4.015; -7.196; -1.122; -4.636; 0.920
4.015; -1.450; -2.966; -4.636; 0.920
4.015; -7.046; -8.860; -6.295; 7.428
Answer: -1.122

6.172; -5.585; 6.390; -6.464; 7.397; 6.483 Answer: 6.390

-6.448; 3.187; 3.351; -3.832 Answer: 3.351

-4.217; -6.469; -0.977; -1.678; 0.890; -0.446; 4.704 Answer: -0.977

6.612; 3.472; -3.898; 6.917 Answer: -3.898

2.133; 4.500; -0.082; -1.828
6.476; -4.980; 0.025; 3.613
Answer: -0.082

-8.401; -0.888; 6.399; 2.632 Answer: 6.399

3.549; 0.198; -1.323; -5.769; -2.099; 8.127 Answer: -1.323
---
array([[-172.7,   90.4, -168.5, -167.8, -169.2,   89.0],
       [  52.7, -241.9,  162.4,  161.6,  162.9, -232.8],
       [-116.2,    7.6,  -85.9,  -85.8,  -86.3,    7.9]]) gives 162.9, 162.4

array([[ 1.172, -0.910,  0.335,  1.132, -0.090],
       [ 1.127, -1.355,  0.402,  1.626,  0.444]]) gives 1.626, 1.172

array([ 1.24, -1.66,  0.35,  0.17, -1.24,  0.78]) gives 1.24, 0.78

array([-17.581, -11.089,  -0.442,  19.735,  15.536,   0.713,  16.669]) gives 19.735, 16.669

array([ 0.07, -0.17,  0.12,  0.00, -0.01]) gives 0.12, 0.07

array([ -2.057,   3.030, -13.917,  12.116,  -9.773,   0.599]) gives 12.116, 3.030

array([ 1.4, -0.2,  0.6, -1.2]) gives 1.4, 0.6

array([[  2.228,  -1.177,  19.974,  -1.039,   9.293,   6.312],
       [  2.504,   8.765, -22.167,   1.957,  -4.195,  -1.089],
       [ -2.151,   0.935,  19.009,   0.986,   6.760,   7.592]]) gives 19.974, 19.009
---
0.406,1.769,-0.585,-1.285 ==> 0.406

-1.70,1.29,1.01,-0.04,0.22,-0.21 ==> -0.04

11.3,-11.6,0.0,5.8,-14.2
14.1,-16.5,10.5,-10.5,3.3
==> -11.6

18.197,-7.197,16.137,-10.357,-8.162,19.216,-8.664 ==> -8.162

108.406,-222.512,208.351,-94.007,-179.945
30.209,-7.240,-108.158,99.984,68.153
28.868,86.022,-108.069,120.204,127.110
==> -108.158

18.210,-1.952,9.424,1.386,7.124
14.265,3.957,10.205,-14.942,-10.911
19.495,-5.589,10.980,-8.522,-2.430
==> -8.522

0.585,1.666,-0.247,0.912,-1.493,-0.769,-0.386 ==> -0.386

130.1,167.7,-160.4,161.0,151.5,118.3 ==> 130.1
---
[-31, 10, -11, -4, -10, 27, -2] --> -2
[[15, -23, -14, -13, -11, -41], [-48, 12, 16, 27, 14, -7]] --> 15
[[-13, -11, -4, 29, 16, 21], [-6, 36, 23, 33, -1, -3], [37, -36, 9, 11, -23, 8]] --> 33
[21, 67, 80, 96] --> 67
[206, 196, 15, 200, 21] --> 196
[[-207, -334, -153, -475], [512, -589, -11, 246], [-56, 143, 307, 248]] --> 248
[[64, 10, 97, 73, 70, 67], [71, 82, 71, 73, 71, 75], [72, 85, 72, 73, 72, 72]] --> 82
[[-32, 0, 13, 28], [10, 7, -5, -5]] --> 10
[213, 99, 76, 17, 156] --> 99
[59, 21, 39, 97] --> 39
---
array([15, 63, 31, 25, 92]) --> 25

array([[111, 130, 106, 250,  54, 155],
       [169, 175, 196,  12, 117, 214],
       [162, 169, 167, 153, 237, 106]]) --> 250

array([9860, 8598, 2377, 8771, 3082, 5506]) --> 8771

array([[ 478,  127, -132,  258],
       [ 712, -658,  253,  457]]) --> 258

array([1902, 6252, 7854, 6015, 4739, 7159, 6740]) --> 6015

array([5014, 8631, 8956, 1188, 6873]) --> 1188

array([ 33, -33,  15, -31]) --> -31
---
0.579; -5.945; -0.077; 0.057
-5.288; 7.068; 0.247; -0.035
-0.116; 1.421; -1.482; -0.082
⇒ 1.421

4.832; 3.495; -3.338; -4.404; -5.441; -3.884
3.961; 4.044; -2.592; -4.636; -4.818; -3.295
-8.178; -4.624; 2.962; 4.316; 5.915; 5.407
⇒ -4.624

5.103; -0.144; -3.056; -4.278; 7.180; 4.549
0.384; 2.067; -6.818; 1.882; 2.435; 0.086
4.361; 1.936; -4.404; -3.301; 3.583; 1.338
⇒ 1.936

2.440; 0.615; 2.220; -1.890; -1.328; 5.132
0.500; -1.032; 7.289; 1.342; -1.660; 1.185
1.907; -0.492; 1.321; -2.392; -2.462; 3.944
⇒ -0.492

-5.057; 6.563; 8.798; -4.002; 7.450; 3.670
0.339; 3.005; 8.837; -2.298; -6.781; 7.949
-8.150; 1.701; 0.518; -1.988; -4.406; 4.092
⇒ 1.701

6.851; 2.621; -1.314; -4.131
7.110; 2.609; -1.372; -4.228
-2.581; 3.180; 1.515; 4.774
⇒ 3.180

0.711; 4.190; -2.749; 1.175
-5.359; 0.428; -0.272; -2.798
-6.490; 1.652; -1.073; -3.174
⇒ 1.652

4.326; -1.782; -1.444; -0.625; 6.915; 0.691; 2.017
-6.914; -1.717; -0.678; -2.895; -2.069; 0.946; 2.027
-4.345; -1.112; -0.778; -2.670; -1.519; 1.752; 1.198
⇒ -1.112
---
7.000; 7.291; -3.279; -0.834 → 7.291
6.861; -2.138; 5.153; 0.290 → -2.138
-0.931; -1.925; -3.589; -7.271 → -1.925
6.690; 3.796; 2.243; -1.345 → 3.796
0.702; -0.528; 0.047; -7.003 → -0.528
6.201; -8.686; -1.539; 0.735 → -8.686
